Below are the code and all the weights of a small trained network. Each question names an input and a target symbol and asks about switching units off, where a switched-off unit gives its printed mean instead of its output.

import numpy as np


def w(rows, s, z=0):
    codes = np.array(rows[::2]) - 128.0
    scale = np.full(codes.shape[1], s)
    scale[-1] = z or s
    return codes * scale


def norm(h):
    return h / np.sqrt((h * h).mean(-1, keepdims=True) + 1e-5)


def f(y):
    return y / 2 * (1 + np.tanh(0.7978845608 * (y + 0.044715 * y**3)))


def softmax(a):
    e = np.exp(a - a.max(-1, keepdims=True))
    return e / e.sum(-1, keepdims=True)


def log_softmax(a):
    a = a - a.max(-1, keepdims=True)
    return a - np.log(np.exp(a).sum(-1, keepdims=True))


def net(x, mask):
    ids = ['γεηθλξστψω'.index(c) for c in x.split()]
    T = len(ids)
    res = E[ids] + P[:T]
    u = 0
    for l in range(3):
        q, k, v = (norm(res) @ M[l].T for M in (Q, K, V))
        z = softmax(np.where(np.tri(T) > 0, q @ k.T / 2**0.5, -1e9)) @ v
        res = res + np.where(mask[u], z, O[l][:, -1]) @ O[l][:, :-1]
        u += 1
        y = f(norm(res) @ A[l][:, :-1].T + A[l][:, -1])
        res = res + np.where(mask[u : u + 4], y, B[l][:, -1]) @ B[l][:, :-1]
        u += 4
    return log_softmax(norm(res)[-1] @ U[:, :-1].T + U[:, -1])


Q, K, V, O, A, B = {}, {}, {}, {}, {}, {}
E = w([
[133,176,108,103],'γ',
[104,95,122,162],'ε',
[76,106,107,124],'η',
[108,96,125,161],'θ',
[126,100,132,151],'λ',
[142,166,118,109],'ξ',
[145,100,164,17],'σ',
[241,115,54,3],'τ',
[161,132,138,133],'ψ',
[158,162,126,114],'ω',
],0.023)
P = w([
[159,115,173,90],'0',
[187,96,92,110],'1',
[4,175,86,64],'2',
[140,134,133,141],'3',
[51,87,64,49],'4',
[140,96,201,93],'5',
[28,162,69,51],'6',
[174,120,61,160],'7',
[28,200,135,70],'8',
[126,128,214,114],'9',
[81,96,24,56],'10',
[144,98,156,114],'11',
[60,209,93,89],'12',
[145,98,157,113],'13',
],0.017)
Q[0] = w([
[212,58,2,111],'0.h1',
[133,123,58,118],'0.h1',
],0.029)
K[0] = w([
[164,104,4,134],'0.h1',
[139,151,90,171],'0.h1',
],0.038)
V[0] = w([
[189,123,207,252],'0.h1',
[19,77,141,78],'0.h1',
],0.011)
O[0] = w([
[41,54,230,74,24],'0.h1',
[194,36,1,123,253],'0.h1',
],0.0083,0.0052)
A[0] = w([
[237,105,220,253,159],'0.n1',
[147,73,128,219,71],'0.n2',
[66,158,66,159,68],'0.n3',
[137,128,132,88,254],'0.n4',
],0.02,0.0082)
B[0] = w([
[77,162,92,252,176],'0.n1',
[52,8,231,143,166],'0.n2',
[179,65,134,97,208],'0.n3',
[167,134,64,162,254],'0.n4',
],0.025,0.0082)
Q[1] = w([
[253,143,172,102],'1.h1',
[119,194,122,64],'1.h1',
],0.017)
K[1] = w([
[254,155,215,54],'1.h1',
[108,169,187,167],'1.h1',
],0.016)
V[1] = w([
[42,16,102,190],'1.h1',
[61,153,187,1],'1.h1',
],0.0095)
O[1] = w([
[24,254,16,179,209],'1.h1',
[172,78,135,202,2],'1.h1',
],0.0079,0.0094)
A[1] = w([
[151,11,194,242,144],'1.n1',
[47,73,254,186,2],'1.n2',
[24,148,154,76,85],'1.n3',
[216,184,126,113,18],'1.n4',
],0.016,0.0029)
B[1] = w([
[77,135,87,116,254],'1.n1',
[94,2,160,177,183],'1.n2',
[162,190,104,172,166],'1.n3',
[114,110,87,81,186],'1.n4',
],0.037,0.0052)
Q[2] = w([
[4,74,80,105],'2.h1',
[128,64,135,116],'2.h1',
],0.035)
K[2] = w([
[71,189,62,3],'2.h1',
[82,93,140,98],'2.h1',
],0.037)
V[2] = w([
[49,191,177,40],'2.h1',
[164,57,197,248],'2.h1',
],0.013)
O[2] = w([
[126,141,35,107,104],'2.h1',
[184,120,179,248,2],'2.h1',
],0.014,0.016)
A[2] = w([
[138,205,150,62,254],'2.n1',
[199,251,124,129,134],'2.n2',
[71,113,88,118,144],'2.n3',
[227,234,200,152,30],'2.n4',
],0.027,0.0047)
B[2] = w([
[136,91,219,217,185],'2.n1',
[178,118,161,2,164],'2.n2',
[81,166,143,161,252],'2.n3',
[243,114,26,222,136],'2.n4',
],0.028,0.018)
U = w([
[57,54,190,42,1],'γ',
[96,65,197,156,133],'ε',
[113,114,14,150,123],'η',
[124,35,124,152,114],'θ',
[101,156,141,208,179],'λ',
[129,197,217,78,120],'ξ',
[146,47,119,110,101],'σ',
[170,99,162,132,217],'τ',
[123,251,131,196,110],'ψ',
[188,192,108,176,194],'ω',
],0.017,0.0077)

Each question gives the input, a string of symbols that net reads in full, and the target symbol t.
The units are the heads (2 rows each of Q, K, V and O) and the neurons (one row each of A and B). Each row of codes is followed by its name. A weight is (code - 128) times the scale printed after its matrix; where a second scale follows, it is the last column's (O, A, B and U).
mask holds one flag per unit, layer by layer, with each layer's heads first. A switched-off unit (its flag False) gives its mean, the last column of its rows in O or B, instead of its output. The means were averaged over made-up inputs and are rounded, as every weight is.
A unit's drop is (log p(t) with every unit on - log p(t) with that unit switched off) / (log p(t) with every unit on - log p(t) with every unit switched off).
The circuit of an input: a set's keep is (log p(t) with only the set's units on - log p(t) with every unit switched off) / (log p(t) with every unit on - log p(t) with every unit switched off). Starting from the 12 units with the biggest drops (on a tie, the unit counted first), units are removed one at a time, each time the one whose removal leaves the highest keep (on an exact tie, the one counted first), for as long as the keep stays at least 0.8.
circuit, biggest first: the units of the circuit, biggest drop first
k most important neurons: the k neurons with the biggest drops, biggest first
k most important neurons of layer l: the k neurons of layer l with the biggest drops, biggest first
input τ η γ, target σ: circuit, biggest first => [1.h1 0.n3 0.n1 0.h1]
input η η η λ ε η ψ, target ξ: circuit, biggest first => [0.h1 2.n2 1.n3]
input τ γ η ξ τ σ λ, target ε: 2 most important neurons of layer 2 => [2.n1 2.n2]
input η ε λ ξ, target ξ: circuit, biggest first => [2.n2 1.n1 1.n2]
input η η λ ε, target ε: circuit, biggest first => [0.n2]
input γ η η σ ε λ η η η ψ η λ ω, target ω: circuit, biggest first => [0.h1 1.n3 2.n4 2.h1]
input η η η ε η λ η ω, target ω: circuit, biggest first => [1.n1 2.h1 2.n4 1.n2]
input θ λ ε λ γ η λ η ε, target η: 2 most important neurons => [0.n3 2.n1]
input ε η η η η σ η ξ, target ξ: circuit, biggest first => [2.n2 0.h1 1.n2]
input ε η η λ η ψ η ε ψ γ, target γ: 2 most important neurons of layer 0 => [0.n1 0.n2]
input γ θ λ, target γ: circuit, biggest first => [0.n3 0.n4 0.h1]
input λ η γ θ ψ ψ η, target ψ: circuit, biggest first => [0.h1 1.n3]
input η τ λ γ γ η θ ω λ, target η: 2 most important neurons => [2.n2 0.n3]
input σ η λ λ ε η ε η ε, target η: circuit, biggest first => [0.h1]
input γ η λ, target γ: 2 most important neurons => [0.n3 1.n4]
input η η γ η γ η η θ η γ λ, target ψ: 2 most important neurons => [0.n4 0.n3]
input ω γ η λ η, target γ: circuit, biggest first => [0.n3 0.h1 0.n1]
input η θ λ ψ ε η η η γ, target η: 2 most important neurons of layer 0 => [0.n2 0.n3]
input γ γ η λ ω, target γ: 3 most important neurons of layer 1 => [1.n4 1.n1 1.n2]
input τ γ ω γ ξ, target γ: most important neuron => [1.n4]
input η ψ γ η γ, target ω: 3 most important neurons => [1.n3 0.n1 2.n4]
